Below is a small trained network, with its code and all its weights. Each question gives an input and a target symbol and asks what happens when units are switched off, that is, made to give their printed mean instead of their output.

import numpy as np


def w(rows, s, z=0):
    codes = np.array(rows[::2]) - 128.0
    scale = np.full(codes.shape[1], s)
    scale[-1] = z or s
    return codes * scale


def norm(h):
    return h / np.sqrt((h * h).mean(-1, keepdims=True) + 1e-5)


def f(y):
    return np.maximum(y, 0)


def softmax(a):
    e = np.exp(a - a.max(-1, keepdims=True))
    return e / e.sum(-1, keepdims=True)


def log_softmax(a):
    a = a - a.max(-1, keepdims=True)
    return a - np.log(np.exp(a).sum(-1, keepdims=True))


def net(x, mask):
    ids = ['αβγηθλμπσφψ'.index(c) for c in x.split()]
    T = len(ids)
    res = E[ids] + P[:T]
    r = norm(res)
    for j in range(2):
        rows = slice(2 * j, 2 * j + 2)
        q, k, v = (r @ M[0][rows].T for M in (Q, K, V))
        z = softmax(np.where(np.tri(T) > 0, q @ k.T / 2**0.5, -1e9)) @ v
        o = O[0][rows]
        res = res + np.where(mask[j], z, o[:, -1]) @ o[:, :-1]
    y = f(norm(res) @ A[0][:, :-1].T + A[0][:, -1])
    res = res + np.where(mask[2:6], y, B[0][:, -1]) @ B[0][:, :-1]
    return log_softmax(norm(res)[-1] @ U[:, :-1].T + U[:, -1])


Q, K, V, O, A, B = {}, {}, {}, {}, {}, {}
E = w([
[108,100,33,127,138,200],'α',
[80,171,120,142,163,108],'β',
[189,175,246,69,221,113],'γ',
[173,122,118,109,121,64],'η',
[110,137,115,74,159,86],'θ',
[130,173,133,133,125,52],'λ',
[68,125,146,101,116,103],'μ',
[145,83,143,137,98,80],'π',
[117,135,147,197,124,89],'σ',
[159,146,108,166,163,78],'φ',
[143,164,165,107,124,139],'ψ',
],0.011)
P = w([
[131,63,228,133,254,49],'0',
[156,173,205,109,185,47],'1',
[151,166,155,112,154,54],'2',
[151,147,120,110,133,62],'3',
[126,145,101,124,117,67],'4',
[120,129,82,126,105,69],'5',
[113,126,71,131,102,74],'6',
[103,121,57,134,99,78],'7',
[104,121,46,138,98,75],'8',
[94,120,39,130,90,71],'9',
],0.0059)
Q[0] = w([
[142,115,207,102,255,168],'h0',
[135,100,173,183,90,156],'h0',
[172,142,210,102,100,238],'h1',
[101,119,172,138,97,116],'h1',
],0.0051)
K[0] = w([
[144,150,158,87,135,4],'h0',
[119,222,92,7,74,99],'h0',
[179,217,205,123,60,34],'h1',
[176,161,91,120,157,99],'h1',
],0.0036)
V[0] = w([
[98,154,68,125,116,99],'h0',
[156,151,244,117,185,2],'h0',
[121,146,101,116,97,37],'h1',
[127,196,212,117,137,9],'h1',
],0.0051)
O[0] = w([
[138,123,109,121,87,183,140],'h0',
[165,113,236,118,202,183,253],'h0',
[162,172,163,112,144,178,172],'h1',
[202,193,255,122,142,107,206],'h1',
],0.0075,0.0078)
A[0] = w([
[117,136,215,134,158,48,120],'n0',
[119,86,129,148,8,88,134],'n1',
[204,255,247,112,52,213,4],'n2',
[56,55,3,129,90,83,75],'n3',
],0.0057,0.0042)
B[0] = w([
[106,115,83,136,57,178,255],'n0',
[115,64,137,128,182,173,148],'n1',
[237,227,152,130,132,184,243],'n2',
[208,206,254,117,132,170,175],'n3',
],0.0079,0.0059)
U = w([
[137,7,146,134,102,147,129],'α',
[166,117,62,207,198,75,54],'β',
[131,84,47,124,190,209,123],'γ',
[166,181,141,123,96,195,64],'η',
[29,194,101,162,192,129,11],'θ',
[38,111,163,85,64,157,94],'λ',
[91,103,138,244,94,147,56],'μ',
[99,126,97,17,170,91,39],'π',
[100,171,93,136,75,52,146],'σ',
[197,79,76,80,105,69,33],'φ',
[159,143,212,130,181,90,253],'ψ',
],0.013,0.0018)

Each question gives the input, a string of symbols that net reads in full, and the target symbol t.
The units are the heads (2 rows each of Q, K, V and O) and the neurons (one row each of A and B). Each row of codes is followed by its name. A weight is (code - 128) times the scale printed after its matrix; where a second scale follows, it is the last column's (O, A, B and U).
mask holds one flag per unit, heads first, then neurons. A switched-off unit (its flag False) gives its mean, the last column of its rows in O or B, instead of its output. The means were averaged over made-up inputs and are rounded, as every weight is.
A unit's drop is (log p(t) with every unit on - log p(t) with that unit switched off) / (log p(t) with every unit on - log p(t) with every unit switched off).
The circuit of an input: a set's keep is (log p(t) with only the set's units on - log p(t) with every unit switched off) / (log p(t) with every unit on - log p(t) with every unit switched off). Starting from all 6 units, units are removed one at a time, each time the one whose removal leaves the highest keep (on an exact tie, the one counted first), for as long as the keep stays at least 0.8.
units of the circuit, in order: the units of the circuit, biggest drop first
most important unit: the unit with the biggest drop
top k neurons: the k neurons with the biggest drops, biggest first
which heads matter: for each layer, one digit per head in row order, 1 if its drop is at least 0.15 and else 0, layers parted by /
drop when u is switched off: that unit's drop, to one decimal
input φ β β θ β λ α μ π η, target φ: most important unit : n2
input γ η α, target γ: units of the circuit, in order : (h1 n2)
input γ β λ α λ, target σ: units of the circuit, in order : (h1 n2 h0)
input η γ λ θ β α β σ λ, target σ: units of the circuit, in order : (h0 h1 n2)
input α μ γ β μ μ μ η η, target φ: which heads matter : 01
input μ ψ σ α ψ η ψ ψ η π, target α: top 2 neurons : (n1 n2)
input η α β, target θ: units of the circuit, in order : (h1 n2 n3)
input β π π λ α, target γ: top 2 neurons : (n2 n3)
input α ψ φ μ, target λ: top 2 neurons : (n2 n0)
input α ψ μ γ μ λ φ, target β: units of the circuit, in order : (h1 n2)
input α λ π, target α: which heads matter : 01
input θ α β π φ η φ, target β: units of the circuit, in order : (h1 n2 n3)
input μ λ μ α λ ψ σ π β, target θ: top 2 neurons : (n2 n0)
input β φ α ψ λ θ, target π: drop when h1 is switched off : 0.8
input σ β γ α γ σ σ μ, target λ: drop when h1 is switched off : 0.7
input λ α π γ θ, target π: drop when h1 is switched off : 0.9
